What each symbol does to the elements:
Feg: t>Nis, j>Ves, g>Mog, w>Fut, i>Muf, b>Mel, h>Sar, v>Lor, z>Tok
Gar: t>Lon, j>Ren, g>Pab, w>Lor, i>Sef, b>Gog, h>Reb, v>Fut, z>Vod
Pab: t>none, j>none, g>Gar, w>Zeg, i>none, b>none, h>none, v>none, z>none
Dos: t>Lor, j>Tus, g>Gam, w>Lon, i>Bil, b>Sug, h>Dib, v>Nis, z>Rek
Sug: t>Fev, j>none, g>none, w>none, i>none, b>Dos, h>none, v>none, z>none
Sig: t>Bil, j>Lem, g>Lud, w>Sef, i>Lor, b>Kot, h>Muk, v>Muf, z>Ped
Lor: t>Dos, j>Zir, g>Zeg, w>Gar, i>Sig, b>Fev, h>Lag, v>Feg, z>Zug
Rek: t>Zug, j>none, g>none, w>none, i>none, b>none, h>none, v>none, z>Dos
Zir: t>Tus, j>Lor, g>Dol, w>Ren, i>Lem, b>Lel, h>Tep, v>Ves, z>Boz
Kur: t>none, j>none, g>none, w>none, i>none, b>none, h>Zug, v>none, z>Lag
Boz: t>none, j>Zug, g>none, w>none, i>none, b>none, h>none, v>none, z>Zir
Dol: t>none, j>Zeg, g>Zir, w>none, i>none, b>none, h>none, v>none, z>none
Sef: t>none, j>none, g>none, w>Sig, i>Gar, b>none, h>none, v>none, z>none
Zug: t>Rek, j>Boz, g>Seb, w>Vod, i>Ped, b>Fer, h>Kur, v>Tok, z>Lor
Fev: t>Sug, j>Lel, g>Mim, w>Gog, i>Kot, b>Lor, h>Doz, v>Mel, z>Fer
Mog: t>none, j>none, g>Feg, w>none, i>none, b>none, h>none, v>Zeg, z>none
Zeg: t>Gam, j>Dol, g>Lor, w>Pab, i>Lud, b>Mim, h>Bup, v>Mog, z>Seb
Ped: t>none, j>none, g>none, w>none, i>Zug, b>none, h>none, v>none, z>Sig
Nis: t>Feg, j>none, g>none, w>none, i>none, b>none, h>none, v>Dos, z>none
Seb: t>none, j>none, g>Zug, w>none, i>none, b>none, h>none, v>none, z>Zeg
Fut: t>none, j>none, g>none, w>Feg, i>none, b>none, h>none, v>Gar, z>none
Kot: t>none, j>none, g>none, w>none, i>Fev, b>Sig, h>none, v>none, z>none
Tep: t>none, j>Lag, g>none, w>none, i>none, b>none, h>Zir, v>none, z>none
Lag: t>Dib, j>Tep, g>Bup, w>Reb, i>Muk, b>Doz, h>Lor, v>Sar, z>Kur
Mel: t>none, j>none, g>none, w>none, i>none, b>Feg, h>none, v>Fev, z>none
Bil: t>Sig, j>none, g>none, w>none, i>Dos, b>none, h>none, v>none, z>none
Doz: t>none, j>none, g>none, w>none, i>none, b>Lag, h>Fev, v>none, z>none
Ves: t>none, j>Feg, g>none, w>none, i>none, b>none, h>none, v>Zir, z>none
Bup: t>none, j>none, g>Lag, w>none, i>none, b>none, h>Zeg, v>none, z>none
Reb: t>none, j>none, g>none, w>Lag, i>none, b>none, h>Gar, v>none, z>none
Tus: t>Zir, j>Dos, g>none, w>none, i>none, b>none, h>none, v>none, z>none
Dib: t>Lag, j>none, g>none, w>none, i>none, b>none, h>Dos, v>none, z>none
Muf: t>none, j>none, g>none, w>none, i>Feg, b>none, h>none, v>Sig, z>none
Fer: t>none, j>none, g>none, w>none, i>none, b>Zug, h>none, v>none, z>Fev
Gog: t>none, j>none, g>none, w>Fev, i>none, b>Gar, h>none, v>none, z>none
Lel: t>none, j>Fev, g>none, w>none, i>none, b>Zir, h>none, v>none, z>none
Gam: t>Zeg, j>none, g>Dos, w>none, i>none, b>none, h>none, v>none, z>none
Sar: t>none, j>none, g>none, w>none, i>none, b>none, h>Feg, v>Lag, z>none
Lud: t>none, j>none, g>Sig, w>none, i>Zeg, b>none, h>none, v>none, z>none
Tok: t>none, j>none, g>none, w>none, i>none, b>none, h>none, v>Zug, z>Feg
Ren: t>none, j>Gar, g>none, w>Zir, i>none, b>none, h>none, v>none, z>none
Mim: t>none, j>none, g>Fev, w>none, i>none, b>Zeg, h>none, v>none, z>none
Muk: t>none, j>none, g>none, w>none, i>Lag, b>none, h>Sig, v>none, z>none
Lon: t>Gar, j>none, g>none, w>Dos, i>none, b>none, h>none, v>none, z>none
Lem: t>none, j>Sig, g>none, w>none, i>Zir, b>none, h>none, v>none, z>none
Vod: t>none, j>none, g>none, w>Zug, i>none, b>none, h>none, v>none, z>Gar

The rows follow the links: the fewer symbols apart two elements are, the more alike their rows tend to be.

Each row is also shifted at random along 9 hidden directions that mean nothing.

Rows with their elements:
-13,4,4,-7,1,3,-15,2,-9,6,3,2,-1,5,4,15,5,-7,3,-5,-12,-2,-7,-6,8,-11,-4,-4,12,-7,1,-2,-2,-5,-4,-15,-3,3,-4,15,-5,-3: Kur
-4,8,19,3,-15,-9,5,-4,-28,-14,5,16,-4,-25,13,2,-1,1,5,12,-4,-5,8,23,8,8,4,-4,-8,-2,-6,13,0,12,-6,-12,-1,-13,11,-1,11,-3: Bil
-4,-33,10,19,20,30,18,11,31,12,-26,-28,46,32,6,-2,8,-4,-12,-4,17,-4,-4,-2,0,-5,-4,-1,10,-6,-5,-5,0,-11,2,5,18,8,7,13,-23,7: Sar
27,-23,-8,23,2,23,16,13,6,24,-10,-12,14,15,19,17,-18,-7,-4,-11,16,11,5,21,9,16,-15,11,-9,-5,-8,27,-16,-10,20,-15,32,-14,-1,1,-35,-1: Mel
-17,9,14,20,4,6,2,-7,-8,11,5,30,5,24,33,34,-2,-7,8,-2,-17,10,-13,-3,-9,19,-5,25,-10,-1,6,5,17,-29,-5,-13,12,-18,9,-2,-2,-21: Nis
20,-9,-12,18,4,18,-25,-21,40,-1,-22,-6,12,43,-21,-6,-21,6,-16,-16,15,6,19,4,4,5,-4,11,-5,-1,-1,18,-30,-7,14,13,11,22,7,23,-34,-18: Muf
-2,-7,-11,-4,-9,16,-35,-29,10,-7,17,-19,-21,15,-19,-17,21,8,16,-15,5,-22,11,-7,-7,-23,-2,-11,3,4,15,4,19,17,-11,5,-2,22,-16,3,-2,16: Fer
-20,11,11,-11,2,-3,4,-9,-9,-10,7,13,-5,1,21,20,19,7,17,-1,-15,-6,3,-1,-17,0,-1,10,-7,-3,10,-7,26,-8,-11,1,-19,-12,-1,-21,9,-5: Tus
-26,-11,-9,2,23,12,14,-9,52,3,-41,-16,21,37,-16,12,-9,-2,-10,-28,45,18,20,0,-9,1,-20,9,20,12,-17,-3,-6,-22,15,31,-1,14,-1,-5,-28,1: Lem
-9,4,15,6,-8,-1,-3,-5,4,-17,-5,-20,-6,-2,-16,2,6,14,5,27,-4,4,6,-24,-12,-9,23,-9,-19,8,20,-20,15,18,-17,30,1,-20,-5,-1,16,-14: Mog
-57,-20,13,10,16,7,15,1,18,-3,-11,-14,32,8,-10,0,3,-6,-7,-1,28,-11,8,8,6,-9,-11,1,10,-1,-1,-8,-9,-4,7,11,12,1,10,-4,-10,8: Dib
50,28,-31,-25,11,-34,6,8,1,-4,9,29,-23,-16,7,6,-8,9,-2,-19,-14,6,-26,-22,-8,10,-7,9,11,-13,2,2,-3,-33,9,19,-29,0,3,-27,9,-6: Ren
-6,20,-23,-13,24,-35,-27,4,-12,-11,9,38,-7,-3,-8,-15,-25,-1,-17,-11,-36,21,-28,-3,18,20,11,12,-4,-7,1,4,-33,-23,5,-4,-7,2,14,29,12,-37: Reb
-18,5,14,-14,-7,-6,-4,3,-10,5,0,-14,-10,10,-37,8,-18,1,-23,19,-17,16,33,21,25,-11,-29,-2,1,-2,11,5,-42,19,32,-16,-2,-2,-20,3,-13,-6: Bup
32,-2,-7,12,-22,8,-5,5,2,13,1,-2,-9,7,4,-14,-10,9,-20,3,-7,-4,-14,-2,6,4,4,-2,0,-13,-12,13,-10,4,3,-6,5,16,8,19,-12,5: Tok
14,0,-14,-9,-16,28,-17,-8,8,25,-3,8,-5,17,16,-3,3,-17,4,-9,-7,3,-13,0,-6,3,13,6,10,8,-4,7,0,-17,2,-15,14,20,7,9,-17,-2: Seb
-28,-8,-11,3,-1,9,4,8,13,14,-17,-3,6,-5,11,4,3,4,1,-2,15,5,-4,0,-9,-1,12,-7,-2,4,-21,1,9,-3,-4,4,-1,2,-1,11,-12,2: Boz
8,8,-27,-10,13,-15,-10,-12,20,-24,0,7,-10,3,-16,-17,-4,23,-5,-11,9,6,-9,3,-2,19,2,2,16,-3,16,13,-18,-5,-8,39,4,-1,26,-1,-8,4: Sug
17,-3,-8,14,11,0,-3,4,9,5,-1,8,7,9,8,12,-8,4,-5,4,2,6,-5,-4,3,9,13,7,-20,1,-3,5,-5,-11,2,4,8,-12,5,11,-12,-13: Fut

From each start, follow one symbol. Which element do you reach?
Answer with the element's name.
---
-43,5,6,18,3,-10,0,-3,4,-13,-8,1,-1,11,-7,-2,-12,13,-8,11,-16,9,10,-15,-6,4,6,4,-28,-3,-4,-8,7,11,4,9,-10,-3,-12,10,14,-16
j	Feg
---
1,-12,-6,3,18,5,11,6,15,12,5,-10,4,25,-11,15,5,0,-7,-8,18,19,18,12,3,6,-27,10,7,10,-5,7,-4,1,13,-5,10,-5,-15,2,-16,10
b	Gar
---
11,7,-5,-5,-14,-3,-16,1,-2,4,9,-4,-25,-11,-9,14,8,7,10,-3,11,-12,-7,-17,-4,-12,2,-15,12,-3,6,-1,9,-1,-10,4,-11,0,-4,-10,-3,9
h	Kur
---
-35,1,9,-1,11,-17,-5,20,-16,-6,-7,3,11,-15,-1,11,-5,-5,4,7,-9,10,-7,-2,15,6,12,-6,-7,-5,4,-10,-10,0,-11,-4,-4,-24,-2,16,14,-20
b	Doz
---
-38,-8,11,10,0,9,10,9,-4,-4,-10,4,30,-15,13,-2,3,2,2,14,24,-2,6,28,2,17,26,-5,-15,10,-9,6,0,14,-15,-1,11,-20,20,9,-6,2
i	Bil
---
17,19,8,-2,-13,-6,-19,-7,-26,7,1,26,-24,1,-3,30,-21,-17,10,-12,-18,18,13,15,14,16,-15,9,-3,3,-2,19,-10,-12,10,-30,-14,-4,-9,3,-2,-19
g	Lud
---
18,11,15,-16,-21,-3,33,27,-33,15,-8,-12,-6,-34,23,34,0,2,3,35,-10,17,14,16,-4,0,-3,-7,-10,2,-3,-9,7,18,7,-11,-6,-38,-19,-30,-2,0
g	Zir
---
-6,10,11,-9,-12,3,13,-3,-6,6,8,3,-6,5,-1,8,-1,2,-8,13,-6,7,13,17,-1,3,-19,10,7,5,8,2,-9,3,13,-11,5,-2,6,-24,-7,5
g	Dos
---
9,3,15,-11,0,-10,12,21,-34,2,5,-4,-5,-6,10,22,9,4,0,15,-36,18,4,14,10,7,-20,-3,9,-15,9,3,-3,15,2,-26,-4,-25,-14,10,6,-4
h	Fev
---
0,-18,18,-3,16,8,8,8,10,-9,-26,-19,31,-5,5,7,20,-4,11,2,17,-5,-5,-11,-6,-17,9,-11,16,-1,1,-20,14,-4,-18,18,0,-12,5,7,5,2
h	Sig
---
3,-1,11,2,8,13,11,-2,7,4,5,9,19,16,14,15,20,4,-5,9,7,3,10,19,-7,6,-6,10,3,11,-1,-2,10,0,-5,-9,4,-4,10,0,-19,9
w	Dos
---
-24,-1,1,26,10,5,-14,-5,1,13,-8,20,5,27,16,28,-14,-12,10,-7,-9,18,-7,-11,0,21,8,20,-26,6,4,2,7,-25,0,-8,11,-13,0,16,-6,-33
t	Nis
---
-23,-11,-7,-4,5,-6,-3,4,-11,0,0,-13,3,-24,-1,5,-5,-11,15,-19,15,-29,13,0,14,-28,-4,-4,-9,-14,2,-5,-11,-8,16,-1,-11,1,-10,-23,-4,-3
h	Zir
---
9,-1,-1,2,19,-1,6,-11,25,-3,-6,7,16,26,-13,-14,2,-6,-15,-8,13,10,-4,-6,-10,2,-8,5,21,13,-14,-8,8,-9,1,3,0,24,5,12,8,8
i	Gar
---
3,1,-21,-7,19,-11,14,10,8,-11,-15,0,4,-14,13,-4,1,11,10,-10,-2,17,-18,-8,-14,22,14,-2,4,-1,-4,2,13,-5,-12,29,-1,-19,2,2,11,-4
b	Zir
---
4,-3,6,-6,-2,20,0,-18,16,7,-14,10,11,22,2,-24,-2,-27,0,-9,-11,9,-7,-5,-13,1,10,11,16,15,-6,-5,11,-7,-3,-12,12,33,4,10,14,0
i	Zeg
---
-3,4,-21,-1,6,-8,4,7,8,6,-14,6,1,-16,6,1,-14,2,8,-16,10,0,-7,-1,-2,10,11,1,-7,-1,-11,1,-3,-12,5,13,-11,-1,2,-15,-5,-8
h	Tep
